In the rows, 128 means zero.
Each row of numbers stands for one thing and depends on some of the facts below. Use the named rows to name the rest.

There are 2 kinds of fact about the things: Φ, χ.
biludra Φ: nadul,plaplu,zesta,drotrol,kistel
bribrel Φ: lotro,peve,troska,klomel,grupam
brisos Φ: trugrifas,matran,seskar,bronir,troska,klubra,klevum,broka
brogus Φ: stopluk,laplu,poskam,flifam,nadul,bidrubrel
budugrun Φ: meskes,peve,vodru,laplu,petram,fonubim,sota,bradrin,fopludri
dibo Φ: trugrifas,miru,nubro,vodru,gudro
dilur Φ: nirun,lotro,stonubru,nistezin,bufin
drivim Φ: vigrukis,brapar,fuplo
dutuk Φ: skivigu,danumu,fonubim,popak
fafil Φ: rivar,gunel,flopluper
flipino Φ: tabre,bronir,postis
flokan Φ: skiklo,klarom,katri,peve
fluzil Φ: stopluk,kastis,kugar,nudrak
fubun Φ: lusofes,nozen,begre,pletrim
gegoplu Φ: matran,miru,klagrar,kistel,tridrugok
graskur Φ: skezik,bradrin
gufir Φ: nubro,vodru,gunel,danumu,drotrol,stuklu
kepas Φ: poskam,petram,begre,nadul,fuplo,skemas
kleden Φ: stopluk,troska,breklol
klisodam Φ: stovas
latror Φ: gunel,vozak,gudro,plafluno,bradrin
lavu Φ: skivigu,gunel,plavo,lastovok,plitrur,fopludri,popak
likluk Φ: skiklo,vekol,stido,teflo,briple
lodu Φ: bestikom
lostoflon Φ: skiklo,kugar,fopludri
mapas Φ: rasko,trugrifas,greral,plavo,druzoklor
nozul Φ: redruk,gunel,bodol,flustok,kistel
plaflos Φ: zedozol,meskes,bufin
plebon Φ: lokosel,gedezis,seskar,plavo,gromak,futrim,faflar
plides Φ: lokosel,brapar,nadrodrim,breklol
plidosik Φ: matran,nirun,lokosel,vigrukis,stuge,flifam,viskel,postis
plidram Φ: faflar,pluma,postis
podamuk Φ: grupam,kistel,trapaflum
sarom Φ: teflo,fasar,broka
sepli Φ: lusofes,flupluklas
setu Φ: kastis,gudro,kodra
sketruk Φ: flupluklas,nulan,vozak,soges,briple
stegi Φ: klebitrom,futrim,stovas,gudro,briple
stesto Φ: zanen,bidrubrel,kodra
stolar Φ: skiklo,flupluklas,stovas,tribrudo
tiklo Φ: rasko,kastis,vekol,gunel,petram,fasar,kodra
trebrek Φ: poskam,pletrim,klevum
trige Φ: nulan,poskam,kodra
truskes Φ: meskes,katri,klubra,skezik,viskel,vivil
vupla Φ: rasko,trugrifas,redruk,klebitrom
zedube Φ: begre,faflar,zisku,fusen
zufa Φ: grabrak,laplu,zesta,plitrur,sota
χ c <- begre,bidrubrel,brogus,bronir,druzoklor,dutuk,fafil,flokan,fonubim,fopludri,klarom,kleden,laplu,matran,nozen,plavo,sketruk,skezik,stopluk,tiklo,tridrugok,trige,trugrifas,viskel,vodru,zisku
χ a <- bestikom,brapar,breklol,bribrel,briple,brisos,bufin,drotrol,flifam,flupluklas,fluzil,gedezis,gegoplu,graskur,gunel,kepas,kistel,klomel,lastovok,lavu,lelis,likluk,lokosel,miru,nadrodrim,nudrak,plaflos,plaplu,plidosik,plidram,plitrur,podamuk,poskam,postis,sarom,sepli,skemas,soges,sota,stesto,stovas,stuge,teflo,trebrek,tribrudo,troska,vekol,vozak
χ b <- biludra,broka,budugrun,dibo,dilur,flopluper,flustok,fubun,greral,grupam,gudro,klevum,klubra,kodra,lusofes,mapas,nozul,nulan,peve,plafluno,pluma,redruk,seskar,staskos,stolar,stonubru,trapaflum,vigrukis,vivil,zanen,zedube,zufa,zumive
χ e <- bodol,fuplo,futrim,grabrak,klebitrom,kugar,latror,lotro,nadul,nirun,nistefur,nubro,plebon,setu,skiklo,skivigu,tabre,zedozol
χ f <- bradrin,danumu,drivim,flipino,fusen,gromak,klisodam,lodu,lostoflon,meskes,popak,stegi,stuklu,vupla
χ d <- faflar,fasar,gufir,kastis,katri,klagrar,nistezin,petram,pletrim,plides,rasko,rivar,stido,truskes,zesta

Some things and their rows:
nudrak: [155 138 139 125 157 154  83 127 157 119 149  93 144 141 110 105 113 107
 102 150  64 142  96 143 124 143 132 145 155 148 134 115 149 124 117 112
 136 131  90  97 108]
vozak: [141 137 163 152 153 107 100 126 176 144  94 137 115 159 123 144 122  93
 131 103 121 159 115 126 100 152 154 120 143  99  95 169 131 140 115 103
 119 121 143  96 149]
kugar: [ 90 120 114 150 122 167  97 176  74 151  74 152 179 127 166 166 178 102
 146  80 164 106 164 131 102 110  91  94  86 121  99 120 106 119 173 148
 124 127 163 162 126]
bestikom: [151 121 141 157 127  96 109 122 170 160 127 124 104 158 120 142 116 112
 144 122 116 156  96 121 129 152 124 125 154 114 136 152 132 140 132 116
 108 123 148 106 148]
begre: [ 74 119 116  62  96  93 166 195 174  96 168 151 161  92 124  67 102 101
 147 183 169 102 159 160 163 143 156 142 138  91  82 165 123 133  87  99
  61  85 116  82 181]
nozul: [134 181 103 121 161 169 167  87  72  97 145 140 103 122 122 168 116 177
  70 106 107 107 145  94 139  97 138 156 114 184 177  95 145 124 142 159
 152 138 134 172  90]
vigrukis: [131 129  93 118 148 154 112 157  79 122 149 141 137 146 103  84 147 121
 119 100 138 124 125 103 139  99  78 109 113 179 137  86 163  92 166 100
 149 137 102 155 108]
broka: [131 156 113 128 186 155 121 139  74 110 141 138 135 145 105  93 157 105
  92  86 152 143 146  93 114 107  88 110 108 179 105 104 155 111 160 108
 154 133 113 147 121]
dibo: [131 148 110 153 128 130 162  90  82 133 110 150  88 145 144 169 117 180
 123  87 160 104 146  87 138 120 142 151 109 144 160 135 104 146 149 156
 156 132 166 173 114]
katri: [171 100 151 166 170 162  73 107  82 156  89  73 157 130 121 146 165  87
 111 100  67 164  95 148  68 110  95 102 100 187 152  85 130 109 169 150
 142 139 103 106 101]
teflo: [158 129 173 140 179 152  85 117 169 119 150  80 149 145  98  83 123  90
  99 122  85 163 114 120 103 129 139 142 148 144 106 146 157 130  94 104
 146 134  83  89 113]
klagrar: [132 123 132 165 159 106  91 127 145 166  86 123 145 135 124 167 145 144
 137 116  75 188 130 141  80  95  99 107 125 174 154 101 108 159 157 194
 120 131 148 122 103]
stonubru: [139 113 100 145 132 110 152 159  77 157 125 147 101 157 145 146 166 125
 144  80 164 145 112  91 123 152  83  97 117 170 140 120 130 127 171 114
 144 133 155 140 155]
briple: [147 131 176 153 170  98  88 143 172 153 101 129 120 147 109 122 123  80
 138  97 137 172 127 122  95 138 141 119 146  99  91 174 139 155  95  97
 122 115 142  96 163]
laplu: [ 81 136 114  58 100 144 171 152 139  64 173 145 172  72 147  67 150 104
 131 187 162 104 150 160 162 152 174 120 137  89  85 132 125  88  94  97
  90 136  81  78 120]
petram: [129 124 123 163 123 133  66 150 148 171  67 135 161 137 160 169 147 111
 138 121  79 153 120 156  66 116 101  99 106 138 117  99  97 133 170 173
  78 140 156 137 110]
vivil: [136 112  99 144 136 113 144 133  76 131  97 147  97 157 147 151 165 113
 141  80 168 136 115  89 108 143  89  93 105 147 122 132 121 108 168 103
 152 145 165 145 155]
klebitrom: [ 72 132 133 163 157 165 112 141  82 161  69 154 173 124 124 165 179 105
 131  91 161 130 174 126  96  90  93 100  92 118  95 136 126 117 172 145
 138 124 161 149 125]

Which thing is each row?
No name comes twice in this set of rows, the named rows included.
[165 102 135 158 160 153  71 125  78 162 117  73 158 129 118 144 157 106
 119 125  67 160  91 142  83 106  86 121 103 188 170  80 144 116 178 173
 149 143  96 121 104] -> nistezin

The same things again, as new rows of numbers:
Known rows:
plides: [104 138 125 114  92  78 142 169  81 124 174 147  97 167  86 139 129 159
 118 130 120 114 177 167 108 106 108 123 110 152  95 114 120]
zedube: [100 122 133 124  91 103 143 148 104 105 176 128 156 172  62 145 153 152
 127 141 111  98 157 161  68  86 111 105 140 200  78 132 120]
klevum: [ 91 140 125 127 109 128 130 146  76  96 185 132 153 170  64 150 163 132
 133 140 108 101 157 154  67  70  99 111 114 174  65 118 108]
plidosik: [105 118 139  97  76 129 154 152 102 125 176 127 127 180 140 162 155 150
 123 140 133 110 172 140  98 121 122 150  80 156  81 146 113]
laplu: [106 192 139 112 106 141 155 144  83  97 151 159 124 144  74 142 173 113
  87 140  82 131 149 145  94  88 142 117 108 136 112 123 101]
vigrukis: [ 91 138 129 124 113 131 132 153  83  94 187 134 156 167  71 143 160 134
 138 138 114  98 167 164  73  63 101 105 117 173  68 118 108]
zufa: [ 99 144 121 128  80 113 130 143 112 113 172 131 144 159  80 172 155 133
 144 148 116  97 148 173  78  80 117  94 157 190  74 127 109]
katri: [ 73 183 121 120 107 102 129 165  81 125 183 149  98 161  77 136 135 149
 119 125 115 112 171 152 108 101  86 131 108 122  85 107 120]
tabre: [109 142 155 130  99 146 136 149  89 140 175 150 126 186  49 123 152 162
 125 140 132 111 168 161  90  70 118 130  60 113 135 138 117]
graskur: [ 88 150 136 102  75 136 146 143 110 132 182 130 126 173 132 167 160 145
 128 137 129 112 155 128  92 127 113 151  84 142  85 144 112]
troska: [ 87 147 137 102  98 151 144 146  71 116 196 135 132 180 135 153 171 141
 126 134 124 118 170 124  92 112 103 148  60 122  80 135  99]
vupla: [105 135 139 118  82  99 150 145 112 111 121 134 108 190  77 186 161 152
 140 152 101 113 153 104  89  87  93 125 142  89  96 126  95]
lastovok: [ 72 166 144 112  76 141 156 131  87 128 188 128 130 170 122 153 171 140
 120 131 128 111 164 113  95 130 112 132  79 131  86 135  93]
skemas: [ 89 151 144 112  91 132 152 139  76 117 206 137 137 176 134 150 176 149
 121 136 118 128 164 130  85 127 111 137  74 151  93 132 102]
rivar: [ 74 182 120 129  93  90 133 147  65 132 182 145  98 169  71 138 132 151
 110 129 112 121 164 139 107 111  93 107 122 120  86 108 106]
fafil: [113 172 132 106  82 121 157 132  94 112 131 149 117 154  67 157 151 120
  78 150  83 126 137 131  93 103 150 115 126 130 107 141 106]
staskos: [ 87 147 125 126 100 121 125 141  94 107 179 133 154 172  63 153 152 142
 129 140 105 104 148 152  71  75  98 102 143 173  65 131 118]
faflar: [ 73 161 137 123 107  87 149 165  61 118 188 148 109 168  65 114 134 161
 106 119 116 114 187 142 103 107  91 117  98 134  94 108 111]

Which thing is each row?
No name comes twice in this set of rows, the named rows included.
[104 177 148 112 113 122 166 146  74  92 155 160 138 157  61 122 170 128
  75 136  70 139 151 128  85  96 135 124 105 149 121 129 108] -> begre
[128 151 131  97  97 126 156 154  89  99 135 154 118 156  81 152 158 120
  84 149  84 126 150 150  91  93 152 132 106 148 114 134 111] -> kleden
[103 175 136 105 105 146 157 135  65  98 142 149 123 159  58 135 164 114
  75 139  86 125 150 116  91  88 142 119  95 109 101 127  95] -> trugrifas
[102 157 154 134  93 144 138 141  88 146 174 142 121 185  36 129 159 157
 123 142 132 113 158 139  79  84 121 135  51 107 136 134 111] -> futrim
[ 88 145 137 106  58 126 155 134 110 139 177 125 123 172 134 169 160 143
 121 140 136 108 154 124  95 138 126 136  99 147  88 145 104] -> lavu
[ 86 156 135 111  90 153 138 130  61 121 201 138 132 185 137 156 169 143
 118 140 114 125 163 121  95 113 102 126  77 114  77 139  91] -> kistel
[ 84 141 124 126  97 130 133 139  78 105 173 125 146 170  55 155 160 129
 131 140 120  94 154 144  69  75 105 100 124 157  62 120  98] -> greral
[ 90 139 122 124 109 138 128 147  75  99 181 128 150 168  61 158 161 128
 139 140 111  96 155 148  68  70 100 111 112 160  63 117 107] -> broka
[118 168 130 104  88 112 153 140  99 109 132 144 119 161  56 157 154 126
  78 151  75 132 130 125  77 112 147 141 111 149 115 141 124] -> sketruk
[109 176 139 106  78 123 161 137 110 115 132 150 116 148  69 153 155 120
  79 145  89 118 140 134  98 104 155 113 133 142 111 138 107] -> dutuk
[ 96 175 149 137 101 150 123 139  97 147 178 144 121 178  39 140 163 149
 136 144 125 116 148 151  77  80 113 146  47 103 137 132 118] -> skiklo
[ 83 130 133 122 106 123 141 149  86  98 183 131 155 171  59 140 153 140
 127 136 112  95 166 153  70  70 101 106 126 175  70 124 112] -> pluma
[ 94 191 134 110 102 144 153 134  75 102 147 156 120 151  66 140 166 111
  80 142  84 125 148 130  93  90 139 116 108 117 107 128  94] -> vodru

The same things again, as new rows of numbers:
Some things and their rows:
sota: [153 173 110 131 130 137 179 135 112 145 140 138 125 141 104 132 114 123
 151 118 126  75 109 131 135 142 148  92 103 126 126  89  99 112  82 147]
fluzil: [135 161 112 131 157 156 162 160 125 115 168 123 117 154 130 134 100 121
 144 126 126  88 110 163 124 102 144  88  92  87 105 119 115  95  76 116]
drotrol: [151 172 106 132 124 137 178 135 113 143 147 135 129 137 104 133 115 124
 156 111 120  67 111 125 135 147 149  93 103 128 133  98  93 111  80 157]
skemas: [147 170 118 132 123 139 176 142 124 156 129 143 139 141  90 132 115 113
 142 104 132  81 114 134 137 129 139  92  98 116 126  99 101 109  70 152]
klevum: [108 141 163 133  71  97  78  58 114 115 103 113 139 140 151  99 143 126
 153 110 138 159 130 120 126 110  97 118  99 164 139 136 120 170 180 152]
vivil: [118 137 158 115  76 101  86  54 108 116 102 114 117 143 162  97 148 129
 156 128 134 163 122 125 122 123 104 117 103 163 128 119 117 177 195 139]
mapas: [ 94 123 154 132  98 115  69  76 115  73 140  87 126 150 186 101 128 133
 164 121 131 153 130 140 108  86 104 122  89 136 127 164 132 148 185 129]
biludra: [107 136 149 150  79 118  68  71 117  75 147  93 134 136 185 103 121 145
 159 106 120 157 133 150 103  93 110 124  84 146 132 173 135 137 191 134]
grupam: [127 148 154 139  55  96  83  55 102 110 113 116 128 129 166 101 139 144
 151 107 123 155 124 128 116 128 112 120  97 171 143 134 119 159 201 158]
pluma: [ 91 110 172  92  70  91  76  94 105 124  85 113 152 152 153  93 153 110
 145  90 145 145 134 116 110  98  94 129  96 138 139 131 108 172 172 156]
lusofes: [107 156 173 155  65 118  86  38 146 122  89 116 159 133 130 102 135 123
 149 107 143 188 139 131 140 106  83 116  87 170 133 141 129 160 162 144]
kodra: [110 141 160 138  86 102  83  48 111 106 107 108 133 142 155 101 142 126
 161 127 139 154 129 118 133 112  98 116 103 171 142 136 121 169 180 153]
bronir: [140  98 140  71 157 129 100 166 159 164 145 181 144  98 122 148 150 121
 101 178 139 120 134  82 136 140 124 170 147  66 177 135 144 156 162 161]
trige: [135 112 137 108 172 166  92 163 187 125 180 164 144  97 143 155 128 133
 106 189 134 150 138 118 135 117 122 163 130  56 158 175 170 124 158 129]
klarom: [157 121 138  94 164 142 108 139 168 156 153 184 129  95 120 151 147 130
 104 208 139 146 127  85 152 153 126 160 148  85 167 131 157 158 170 146]
nistefur: [128  70 107 149 127 130 142 180 139 152  94 111 100 118 141 156 131  97
 128 117  86 124 128 119 124 100  90 143 163 205 125 167 164  89 142  65]
skiklo: [135  81 113 154 132 122 151 160 132 162  79 119  93 119 125 154 142  87
 131 141  96 129 126 104 148 107  82 137 177 224 129 145 165 104 140  71]
stegi: [ 88 103 128 146 175 134 120 148 104  48 133 114 127  94 150 103 121 113
 108 112 141 209 124 119 121  98 187 138 165 129  62 137 182 126  76 113]

Which thing is each row?
No name comes twice in this set of rows, the named rows included.
[140 162 106 134 136 151 162 170 117 118 174 123 122 144 132 134  97 134
 141 103 114  73 115 163 113 111 154  93  88  90 116 126 114  87  83 131] -> gegoplu
[ 77  74 135 105 163 116 115 188  92  59 120 120 131 101 158  92 130 104
  91  83 140 186 127 122  95  94 190 146 164  99  64 133 167 131  81 123] -> flipino
[112  89 118  60 181 179 108 150 229 107 188 125 169 104 146 154 138 144
 158 191 114 133 153  63 111 176 137 190 113  80 156 159 146 130 150 116] -> fafil
[ 88 123 169 125  68 126  67  88 145  99 111 100 166 141 165 101 125 128
 142  81 133 175 145 159 104  78  90 127  69 120 123 173 131 133 163 129] -> zedube
[110 138 153 136  81  98  85  51 106 100 117 105 136 138 158  99 140 131
 167 117 131 142 127 110 125 123 106 120 104 180 146 137 117 165 185 160] -> redruk
[133  80 112 158 110 116 144 171 129 165  82 122 107 111 125 154 134  97
 122 113  88 110 129 101 133 110  89 145 170 222 142 158 160  95 143  91] -> nadul
[116  44 117 106 125 101 139 210 111 178  65 122 103 129 130 145 149  74
 117 109  99  97 128 103 118  96  84 149 177 192 138 144 145 114 139  86] -> tabre
[145 168 115 127 147 136 173 139 108 145 139 137 118 150 100 129 120 112
 145 133 135  77 108 131 144 131 141  87 110 121 125  90  99 123  80 144] -> nudrak
[135 109 129 101 173 164  94 162 180 119 187 160 143  99 146 155 129 136
 114 195 130 139 137 108 131 121 127 164 129  54 160 171 171 126 161 127] -> tiklo
[160  83 108 119  96 130 156 168 146 181  64 131  80 112 137 151 146 108
 124 128  74 156 119 124 117 146 100 141 162 221 108 116 156 104 165  42] -> zedozol
[142 110 132  96 176 164  93 160 181 125 180 166 129  99 147 155 131 136
 104 200 126 154 133 116 131 125 133 162 129  54 151 161 170 130 169 118] -> flokan
[172 169 114  93 106 148 186 141 128 163 120 153 108 144 109 128 123 128
 135 122 114 116 104 155 118 166 158  90  93 116 100  58  99 115  98 114] -> bufin
[159 163 109  95 124 169 174 160 144 133 151 134 104 149 136 128 107 136
 138 124 108 124 107 185 103 137 159  90  78  85  83  92 116  94  99  86] -> plaflos
[135  79 100 159 114 114 146 163 127 155  92 112 108 106 131 156 133 104
 141 110  78 101 130  88 131 128  95 150 172 236 149 159 154  94 148  95] -> bodol
[ 89 109 131 151 192 137 121 137 112  47 132 114 122 100 146 105 121 106
 104 130 147 223 123 125 129  93 179 133 168 126  55 137 188 130  74 100] -> klisodam

